Below are the code and all the weights of a small trained network. Each question names an input and a class and asks about switching units off, where a switched-off unit gives its printed mean instead of its output.

import numpy as np


def w(rows, s, z=0):
    codes = np.array(rows[::2]) - 128.0
    scale = np.full(codes.shape[1], s)
    scale[-1] = z or s
    return codes * scale


def f(y):
    return np.maximum(y, 0)


def log_softmax(a):
    a = a - a.max(-1, keepdims=True)
    return a - np.log(np.exp(a).sum(-1, keepdims=True))


def net(x, mask):
    res = np.array(x, float).reshape(1, 4) / 4 @ E
    y = f(res @ A[0][:, :-1].T + A[0][:, -1])
    res = res + np.where(mask, y, B[0][:, -1]) @ B[0][:, :-1]
    return log_softmax(res[-1] @ U[:, :-1].T + U[:, -1])


A, B = {}, {}
E = w([
[149,23,126,87,55,13,42,31,115,174,14],'x0',
[207,199,56,92,219,85,44,97,236,12,114],'x1',
[233,201,251,221,57,138,94,44,162,153,163],'x2',
[58,130,44,185,96,211,35,3,28,25,170],'x3',
],0.0056)
A[0] = w([
[70,96,68,58,167,126,138,182,91,115,102,53],'n1',
[121,170,145,130,161,155,179,188,168,131,170,100],'n2',
[152,61,136,74,106,63,86,101,118,168,52,95],'n3',
[149,117,182,175,83,147,154,118,81,161,145,121],'n4',
[181,124,175,85,150,95,199,192,207,187,105,69],'n5',
[134,65,116,99,76,43,66,86,110,158,41,26],'n6',
[52,83,62,64,197,117,158,164,105,114,121,44],'n7',
[112,183,128,160,184,195,164,162,115,111,198,31],'n8',
[107,100,93,67,154,106,179,183,142,136,101,139],'n9',
[72,94,158,152,89,153,175,135,46,187,142,77],'n10',
[76,70,159,129,73,124,152,112,99,182,106,95],'n11',
[254,220,237,214,69,128,114,74,169,135,153,88],'n12',
[104,192,122,152,159,182,175,186,132,107,189,47],'n13',
[172,181,77,90,213,90,53,98,218,49,131,4],'n14',
[110,188,126,153,163,193,195,175,134,103,197,77],'n15',
[65,89,154,149,88,166,179,147,70,191,139,78],'n16',
[188,161,87,93,181,102,71,97,211,71,101,50],'n17',
[57,109,57,182,97,206,51,46,38,41,183,92],'n18',
[64,96,163,134,90,139,167,141,78,181,149,69],'n19',
[165,111,178,72,147,62,183,201,190,185,100,43],'n20',
[55,96,46,78,160,123,149,146,100,110,120,35],'n21',
],0.0061,0.002)
B[0] = w([
[153,129,81,115,107,64,75,115,88,191,196,190],'n1',
[75,109,133,161,104,71,158,66,191,132,69,186],'n2',
[85,89,114,198,105,76,157,76,201,121,92,193],'n3',
[179,101,110,117,166,139,114,176,83,119,148,176],'n4',
[73,206,206,49,68,161,119,143,98,120,95,212],'n5',
[85,60,104,213,120,21,178,60,203,143,80,199],'n6',
[145,118,92,129,114,69,72,128,82,185,194,197],'n7',
[75,96,102,201,124,11,168,86,181,147,78,187],'n8',
[138,141,118,91,93,118,67,136,92,164,193,189],'n9',
[184,120,118,126,195,148,157,190,85,72,112,195],'n10',
[168,95,133,140,199,140,164,158,102,83,111,179],'n11',
[173,116,59,112,115,46,48,129,52,219,214,237],'n12',
[99,74,99,187,142,35,152,50,195,132,81,190],'n13',
[186,113,143,112,210,157,171,206,96,68,107,216],'n14',
[100,68,90,199,117,33,156,69,192,147,88,199],'n15',
[191,103,115,120,207,155,158,182,107,78,114,196],'n16',
[189,88,119,144,207,148,172,201,92,77,116,203],'n17',
[72,253,252,49,44,117,132,158,107,111,64,254],'n18',
[194,104,122,109,191,146,149,177,90,79,106,184],'n19',
[83,208,213,74,75,139,142,129,105,113,96,211],'n20',
[140,136,89,108,99,68,69,133,74,190,178,187],'n21',
],0.0061,0.0086)
U = w([
[84,75,109,195,127,104,156,68,182,133,81,103],'0',
[195,104,121,125,212,153,151,186,110,63,121,97],'1',
[75,221,173,83,69,141,124,135,119,119,96,99],'2',
[155,117,94,126,114,112,64,123,101,205,251,108],'3',
[112,113,116,125,122,176,126,118,154,133,158,255],'4',
],0.013,0.0092)

Each question gives the input, the list of numbers given to net, and the class t.
The units are the neurons (one row each of A and B). Each row of codes is followed by its name. A weight is (code - 128) times the scale printed after its matrix; where a second scale follows, it is the last column's (A, B and U).
mask holds one flag per neuron, in row order. A switched-off neuron (its flag False) gives its mean, the last column of its row in B, instead of its output. The means were averaged over made-up inputs and are rounded, as every weight is.
A unit's drop is (log p(t) with every unit on - log p(t) with that unit switched off) / (log p(t) with every unit on - log p(t) with every unit switched off).
The circuit of an input: a set's keep is (log p(t) with only the set's units on - log p(t) with every unit switched off) / (log p(t) with every unit on - log p(t) with every unit switched off). Starting from the 12 units with the biggest drops (on a tie, the unit counted first), units are removed one at a time, each time the one whose removal leaves the highest keep (on an exact tie, the one counted first), for as long as the keep stays at least 0.8.
circuit, biggest first: the units of the circuit, biggest drop first
most important unit: the unit with the biggest drop
k most important neurons: the k neurons with the biggest drops, biggest first
drop when u is switched off: that unit's drop, to one decimal
input [-4,-4,1,-8], class 2: circuit, biggest first -> (n5)
input [6,-6,-7,6], class 3: 3 most important neurons -> (n21, n1, n7)
input [-5,-3,-6,3], class 3: 4 most important neurons -> (n7, n21, n1, n6)
input [-4,0,6,-8], class 2: 2 most important neurons -> (n5, n20)
input [-2,-8,8,2], class 1: 3 most important neurons -> (n10, n16, n19)
input [6,-8,-8,-7], class 1: 2 most important neurons -> (n11, n16)
input [-1,-1,-5,-5], class 2: 2 most important neurons -> (n12, n20)
input [-8,1,-5,-8], class 0: 2 most important neurons -> (n15, n13)
input [2,-4,5,-2], class 3: 4 most important neurons -> (n12, n14, n17, n18)
input [-5,-6,2,-3], class 1: 4 most important neurons -> (n16, n10, n19, n6)
input [-7,6,0,-8], class 2: 4 most important neurons -> (n5, n20, n6, n3)
input [1,1,-7,5], class 3: 3 most important neurons -> (n7, n1, n21)
input [4,-7,4,-6], class 1: 2 most important neurons -> (n18, n11)
input [2,1,4,-6], class 2: most important unit -> n5
input [-8,-8,5,-4], class 0: drop when n15 is switched off -> 0.8
input [-7,-2,-7,5], class 0: drop when n15 is switched off -> 0.5
input [-4,-8,-3,8], class 1: drop when n16 is switched off -> 0.9
